Below is a small trained network, with its code and all its weights. Each question gives an input and a class and asks what happens when units are switched off, that is, made to give their printed mean instead of their output.

import numpy as np


def w(rows, s, z=0):
    codes = np.array(rows[::2]) - 128.0
    scale = np.full(codes.shape[1], s)
    scale[-1] = z or s
    return codes * scale


def f(y):
    return np.maximum(y, 0)


def log_softmax(a):
    a = a - a.max(-1, keepdims=True)
    return a - np.log(np.exp(a).sum(-1, keepdims=True))


def net(x, mask):
    res = np.array(x, float).reshape(1, 8) / 4 @ E
    y = f(res @ A[0][:, :-1].T + A[0][:, -1])
    res = res + np.where(mask, y, B[0][:, -1]) @ B[0][:, :-1]
    return log_softmax(res[-1] @ U[:, :-1].T + U[:, -1])


A, B = {}, {}
E = w([
[179,155,149,64,187,20],'x0',
[123,116,181,214,123,112],'x1',
[61,7,184,139,165,147],'x2',
[118,133,70,118,74,99],'x3',
[114,169,211,62,186,207],'x4',
[181,58,151,191,252,178],'x5',
[235,80,158,43,68,159],'x6',
[89,68,114,109,209,184],'x7',
],0.0042)
A[0] = w([
[68,165,151,146,136,123,128],'neuron 0',
[23,196,149,154,137,114,124],'neuron 1',
[123,77,143,85,160,112,152],'neuron 2',
[102,96,147,252,60,76,172],'neuron 3',
[138,121,131,134,137,131,127],'neuron 4',
[209,133,187,109,144,128,97],'neuron 5',
[109,103,154,175,93,99,113],'neuron 6',
[114,102,119,166,216,213,186],'neuron 7',
[88,176,70,154,122,88,144],'neuron 8',
[163,125,165,156,121,93,82],'neuron 9',
[106,155,133,129,158,140,92],'neuron 10',
[111,199,50,175,114,65,163],'neuron 11',
[172,183,192,76,161,139,180],'neuron 12',
[157,123,47,132,3,206,191],'neuron 13',
[190,223,157,120,149,142,253],'neuron 14',
[103,243,173,148,128,207,162],'neuron 15',
[174,185,99,157,133,92,205],'neuron 16',
[103,94,118,164,230,223,193],'neuron 17',
[173,157,80,150,106,140,110],'neuron 18',
],0.012,0.003)
B[0] = w([
[96,136,73,58,128,145,169],'neuron 0',
[68,146,89,31,133,115,200],'neuron 1',
[17,65,50,193,122,84,184],'neuron 2',
[185,97,70,198,152,202,227],'neuron 3',
[123,113,118,125,135,124,139],'neuron 4',
[129,167,58,139,166,103,176],'neuron 5',
[169,135,112,141,134,169,166],'neuron 6',
[122,86,143,128,199,208,237],'neuron 7',
[135,124,75,140,130,67,195],'neuron 8',
[78,95,84,147,149,167,152],'neuron 9',
[122,118,148,129,108,149,147],'neuron 10',
[155,149,59,138,176,72,224],'neuron 11',
[154,118,70,210,89,100,194],'neuron 12',
[105,163,88,70,4,148,220],'neuron 13',
[203,135,22,157,102,144,206],'neuron 14',
[103,113,177,128,22,157,191],'neuron 15',
[152,118,80,153,168,101,196],'neuron 16',
[144,89,136,106,206,236,255],'neuron 17',
[140,145,111,141,141,89,161],'neuron 18',
],0.023,0.0074)
U = w([
[83,100,175,147,133,76,63],'0',
[168,81,119,184,220,170,171],'1',
[160,186,246,127,165,95,8],'2',
[136,138,128,127,54,170,109],'3',
[145,147,228,123,145,94,34],'4',
[39,101,156,39,118,145,232],'5',
[142,172,254,129,151,99,6],'6',
[159,177,72,156,123,28,207],'7',
],0.0061,0.0017)

Each question gives the input, the list of numbers given to net, and the class t.
The units are the neurons (one row each of A and B). Each row of codes is followed by its name. A weight is (code - 128) times the scale printed after its matrix; where a second scale follows, it is the last column's (A, B and U).
mask holds one flag per neuron, in row order. A switched-off neuron (its flag False) gives its mean, the last column of its row in B, instead of its output. The means were averaged over made-up inputs and are rounded, as every weight is.
A unit's drop is (log p(t) with every unit on - log p(t) with that unit switched off) / (log p(t) with every unit on - log p(t) with every unit switched off).
The circuit of an input: a set's keep is (log p(t) with only the set's units on - log p(t) with every unit switched off) / (log p(t) with every unit on - log p(t) with every unit switched off). Starting from the 12 units with the biggest drops (on a tie, the unit counted first), units are removed one at a time, each time the one whose removal leaves the highest keep (on an exact tie, the one counted first), for as long as the keep stays at least 0.8.
units of the circuit, in order: the units of the circuit, biggest drop first
unit that matters most: the unit with the biggest drop
top k neurons: the k neurons with the biggest drops, biggest first
drop of u: that unit's drop, to one decimal
input [-8,0,-5,-5,5,1,-8,6], class 5: unit that matters most => neuron 15
input [2,-3,5,-4,7,3,-8,-3], class 5: units of the circuit, in order => [neuron 1; neuron 3]
input [-5,8,-6,-3,8,-4,-5,3], class 3: top 4 neurons => [neuron 14; neuron 15; neuron 12; neuron 2]
input [-3,-3,2,-4,4,0,-2,0], class 5: top 3 neurons => [neuron 3; neuron 15; neuron 11]
input [-1,7,-6,-2,3,-5,6,5], class 3: top 2 neurons => [neuron 11; neuron 15]
input [-7,-4,8,-4,0,-2,-5,-6], class 5: units of the circuit, in order => [neuron 1; neuron 14]
input [-8,0,2,-3,3,-3,-5,-5], class 5: top 2 neurons => [neuron 1; neuron 14]
input [-3,-2,-3,-7,-8,5,5,-4], class 7: top 2 neurons => [neuron 17; neuron 7]
input [-7,-5,1,7,0,-8,3,6], class 3: top 2 neurons => [neuron 13; neuron 1]
input [6,7,8,3,5,-1,5,-6], class 7: top 2 neurons => [neuron 17; neuron 7]
input [-4,6,-7,-1,4,-1,1,-1], class 3: top 2 neurons => [neuron 15; neuron 13]
input [-8,3,-8,8,0,-6,0,-2], class 7: top 2 neurons => [neuron 11; neuron 8]
input [-7,2,-5,-2,7,2,-5,-7], class 3: top 2 neurons => [neuron 15; neuron 14]
input [-7,-3,-7,3,7,7,-2,-7], class 3: units of the circuit, in order => [neuron 15]
input [3,-7,7,-5,-1,-2,3,-3], class 0: drop of neuron 8 => 0.1
input [-7,2,3,-2,2,-4,2,-1], class 3: drop of neuron 13 => 0.1
input [2,4,4,7,5,0,-3,1], class 5: drop of neuron 18 => 0.0
input [-4,-7,7,-4,-2,1,7,-4], class 5: drop of neuron 12 => 0.1
